Each row has two labels, one from each of two sets.
[-22  40 -24  11  11   1 -17 -26   6 -38 -22   7   8   8  -8  34  16 -11
   3 -25   3 -23  17   5  -7 -40 -10  -4  -3  39 -50  31   6  40  19 -31
  11  16 -21  -3   6   6   3  18 -53  -5   1   3 -10 -10  34  -6  16  -8
  16  12  -2   5  12   2   3 -21  19 -39   3   4   0  30 -24 -65  53  13
 -25 -11  50   6   0  -5  -8] : lef + L
[ -5 -59   7  -7 -26 -20 -21 -13 -11  74 -27 -13  16   5   3  -7   1   9
   8 -48  -5   6  -7  10  29  -9   7   8   0  -6   3  -8 -34  -6  -1   1
  -1  17   2   4  21  -6  -6   6 -18 -14 -10   9  21  -6  10   2  10 -22
  36  17   8  -3  -3 -18   3  -8  18 -17   5 -24  29   8 -17 -30 -33   5
  -4  -5  17   3   6  -5  -5] : vekid + S
[  0  59  10  -1  22   6  18  -6   7 -17  -4   9 -24   3 -11   3   1 -22
  -2   9   7 -26  10   7 -16   9 -15 -18 -23  22 -13  -3  25  -8  18 -25
 -33 -34 -25  -4  -3   1   4   0 -25  18   1  26 -24  14   5 -14  26  10
   6 -10 -23  22 -11   6 -17  -7   3 -18  10  44   4  35  12  26  60  12
  -5  -3  -6  -4   5 -12 -11] : Lilaz + B
[  1  34  -9  -1  -1   0 -14 -14  11 -76   2 -16  -4 -17  12   0  -9  29
  18 -15  -6 -15  14   6 -17  -6  -5 -26   4  12 -25  -5  17  -6   0 -29
   1 -11  -7  -2   7   7   1  14 -25  16  14  -2  -9  -9  -9  -7 -15 -14
  20 -30   6  12  -2   6  -8  -2  41 -39 -29   6 -11  58 -12 -35  35  16
 -17  -9  23   5  25  -8  15] : Lilaz + L
[ 10  22   0  11   8   3   0   8 -24 -47   9  11  -1  11  -1  -6  -9 -63
   3 -28   0 -17 -15  15  -2  -6  -5  -8   7  18  -4   9   8   2  23  -6
  12  11 -22  -4   5  14  10  -1  10   4  -1   5  -1   8  18   6  44   7
  -8   1  -3  16   4  21   8  -7  -9 -10   4  32 -15  -8   3   4  25  16
 -13 -10   9 -16 -12  12 -17] : Ber + B
[ 10 -52   5  -3 -33  11 -21 -19  -6  77 -28 -11  20   0  10   1   8  17
   6  -8  -3  12  15   6  22 -19  10  -1  -3 -30 -20 -15 -29  16  -6   4
   6  20  24  11  13  -4   1   3 -16 -26 -17  -5  25 -22 -10   0  13 -22
  -2  45  15  -9  -2 -25   2  -5   9  -3  -3 -27  24 -21 -15 -47 -34   0
   0  -5  34   8   6   6  -2] : vekid + S
[-12 -36  10   1 -27   4 -20   1   1 -35 -15   4 -13  -9   5  -8 -26 -16
  11  -9   0  -8  -6 -11  13  10   2 -12 -14  12  12   0 -42  19  -8  25
  24   3   0  -6 -17   4 -33   8   7  -7   2   0  37  15 -20  -3  -8  -5
  -8   4 -18  18  -7  18 -30   8  30 -21 -16   8  26  63 -27 -34  40  -5
  -4 -11   7   2  -9   1   3] : Lilaz + R
[ -7 -26   3 -18 -19   9 -53 -18 -10  36 -34  -3  19 -32  -4  -6 -14  44
   0 -11  -7  17   9   6  16  -7 -14  16 -10 -30  15 -19 -27  23   5 -20
  12  -7   9  -4   1 -19  -2  16 -16 -10 -10  18  20  -7  10  -6 -10 -31
  -3  12  29 -18  -3 -30   3 -12  37 -12  -4 -35  26  15 -14  -2 -31   3
  -8   4  16  10  33  -5  15] : vekid + S
[ -3  47  -3  11  18   6  23  -7   5   4   7   9 -28   4   7  12 -15 -16
   0  14   4 -28   0  10 -20  20  11 -12 -44  19   1  -9  14 -11  32 -15
 -38 -44 -29 -18   0  -8 -10  -5  10  28   4   0 -14  -1   1  -1  24  -7
 -11  -8 -16  10 -15  -2  -3  -3  12 -19   7  34  17  33  27  11  32  18
  -3  -2  -6  -3   4   1  -4] : Lilaz + B
[ -2  28 -12 -16  -1  -6 -18 -14 -16 -23  10 -20  11  -3   9   4   0  11
   0 -11  -2  -2  18  11   4 -14  -5   9   4   3 -34   8   0  11  20 -25
   3 -11 -17  -8   7   1   6  11 -24  11  14  -3 -14 -16   3  -8 -11  -9
  18   3   1   4   2   4  -3 -14  25 -23  -2  -6  -2  13  -7 -38  30   2
 -11  -1  27  -9  16  -9   3] : lef + L
[ -7 -11  19  -5  -5  22 -26  22   3 -50   9  12  -1 -16  -8  -2   2  -4
   5  -4   6 -16   4  -7   0   5 -10  -5 -11  33   1  -3 -33  23  27   0
  18  -7  -6 -19 -15  14 -21  -1   6   0  10   7  31  17 -19  -8   6  -6
 -40 -14 -12  23   1  12  -4   6  24 -34  -8  12  18  14 -19  -7  45   5
  -5   2   3   2  -6  -3 -17] : Lilaz + R
[ -2   3 -18   0 -16  10 -22  -9  33 -77  -7  -2 -11 -14  -4  -4 -13  23
   2   1 -13 -22   6  10   2   2 -14  -2   2  16 -14  -6 -15   6   1   3
  13 -10 -10  -5 -12   4 -18  14 -13  10  15  -9  11  11  -5  -3 -26  -5
  -2 -10   7  18  -1  16 -41   8  40 -36  -1  19   7  77 -26 -27  54   1
  -5  -9   5   6  17  -6   5] : Lilaz + S
